Below is a small trained network, with its code and all its weights. Each question gives an input and a class and asks what happens when units are switched off, that is, made to give their printed mean instead of their output.

import numpy as np


def w(rows, s, z=0):
    codes = np.array(rows[::2]) - 128.0
    scale = np.full(codes.shape[1], s)
    scale[-1] = z or s
    return codes * scale


def norm(h):
    return h / np.sqrt((h * h).mean(-1, keepdims=True) + 1e-5)


def f(y):
    return y / 2 * (1 + np.tanh(0.7978845608 * (y + 0.044715 * y**3)))


def log_softmax(a):
    a = a - a.max(-1, keepdims=True)
    return a - np.log(np.exp(a).sum(-1, keepdims=True))


def net(x, mask):
    res = np.array(x, float).reshape(1, 2) / 4 @ E
    u = 0
    for l in range(3):
        y = f(norm(res) @ A[l][:, :-1].T + A[l][:, -1])
        res = res + np.where(mask[u : u + 5], y, B[l][:, -1]) @ B[l][:, :-1]
        u += 5
    return log_softmax(norm(res)[-1] @ U[:, :-1].T + U[:, -1])


A, B = {}, {}
E = w([
[10,70,184,162,176],'x0',
[180,55,142,143,223],'x1',
],0.011)
A[0] = w([
[82,90,159,140,118,4],'0.n0',
[1,98,144,132,165,50],'0.n1',
[10,56,155,138,234,85],'0.n2',
[101,144,144,145,34,188],'0.n3',
[215,93,135,140,168,19],'0.n4',
],0.025,0.0028)
B[0] = w([
[106,96,179,127,134,166],'0.n0',
[46,19,233,111,174,222],'0.n1',
[132,201,85,251,122,252],'0.n2',
[152,215,68,77,106,185],'0.n3',
[206,122,151,44,205,188],'0.n4',
],0.034,0.025)
A[1] = w([
[80,112,133,67,64,175],'1.n0',
[57,32,142,201,19,2],'1.n1',
[75,70,171,213,41,27],'1.n2',
[117,22,66,164,80,128],'1.n3',
[4,97,177,176,110,91],'1.n4',
],0.029,0.0026)
B[1] = w([
[220,126,107,86,133,146],'1.n0',
[152,198,86,195,148,197],'1.n1',
[13,254,140,109,134,212],'1.n2',
[135,201,111,108,118,132],'1.n3',
[53,57,176,126,118,252],'1.n4',
],0.036,0.023)
A[2] = w([
[146,213,31,155,3,77],'2.n0',
[58,103,120,81,82,28],'2.n1',
[60,111,113,214,85,99],'2.n2',
[133,123,149,158,109,25],'2.n3',
[181,164,60,224,163,4],'2.n4',
],0.034,0.0028)
B[2] = w([
[31,130,70,64,50,241],'2.n0',
[210,78,124,195,105,160],'2.n1',
[21,200,168,47,245,253],'2.n2',
[124,73,109,112,176,136],'2.n3',
[187,123,158,254,59,183],'2.n4',
],0.033,0.018)
U = w([
[86,166,35,9,24,180],'0',
[226,133,157,18,188,210],'1',
[133,145,83,146,109,25],'2',
[109,32,202,93,100,102],'3',
[132,132,84,157,93,2],'4',
[136,135,103,149,92,11],'5',
[229,171,165,253,138,133],'6',
[12,154,224,160,193,192],'7',
],0.017,0.0094)

Each question gives the input, the list of numbers given to net, and the class t.
The units are the neurons (one row each of A and B). Each row of codes is followed by its name. A weight is (code - 128) times the scale printed after its matrix; where a second scale follows, it is the last column's (A, B and U).
mask holds one flag per neuron, layer by layer. A switched-off neuron (its flag False) gives its mean, the last column of its row in B, instead of its output. The means were averaged over made-up inputs and are rounded, as every weight is.
A unit's drop is (log p(t) with every unit on - log p(t) with that unit switched off) / (log p(t) with every unit on - log p(t) with every unit switched off).
most important unit: the unit with the biggest drop
top k neurons: the k neurons with the biggest drops, biggest first
k most important neurons of layer l: the k neurons of layer l with the biggest drops, biggest first
drop when u is switched off: that unit's drop, to one decimal
input [-4,5], class 1: most important unit -> 0.n2
input [-6,2], class 1: top 2 neurons -> [0.n2, 1.n1]
input [-3,-1], class 0: top 2 neurons -> [0.n1, 1.n4]
input [1,-3], class 1: top 3 neurons -> [0.n3, 0.n2, 2.n0]
input [-1,4], class 1: 2 most important neurons of layer 0 -> [0.n4, 0.n2]
input [-1,6], class 6: top 4 neurons -> [1.n4, 0.n1, 2.n4, 2.n2]
input [-7,-2], class 0: top 2 neurons -> [1.n4, 0.n1]
input [-4,-1], class 0: top 2 neurons -> [0.n1, 1.n4]
input [-5,7], class 1: drop when 1.n4 is switched off -> 0.0
input [-3,-3], class 0: drop when 0.n1 is switched off -> 0.6
input [-5,-4], class 0: drop when 0.n1 is switched off -> 0.6
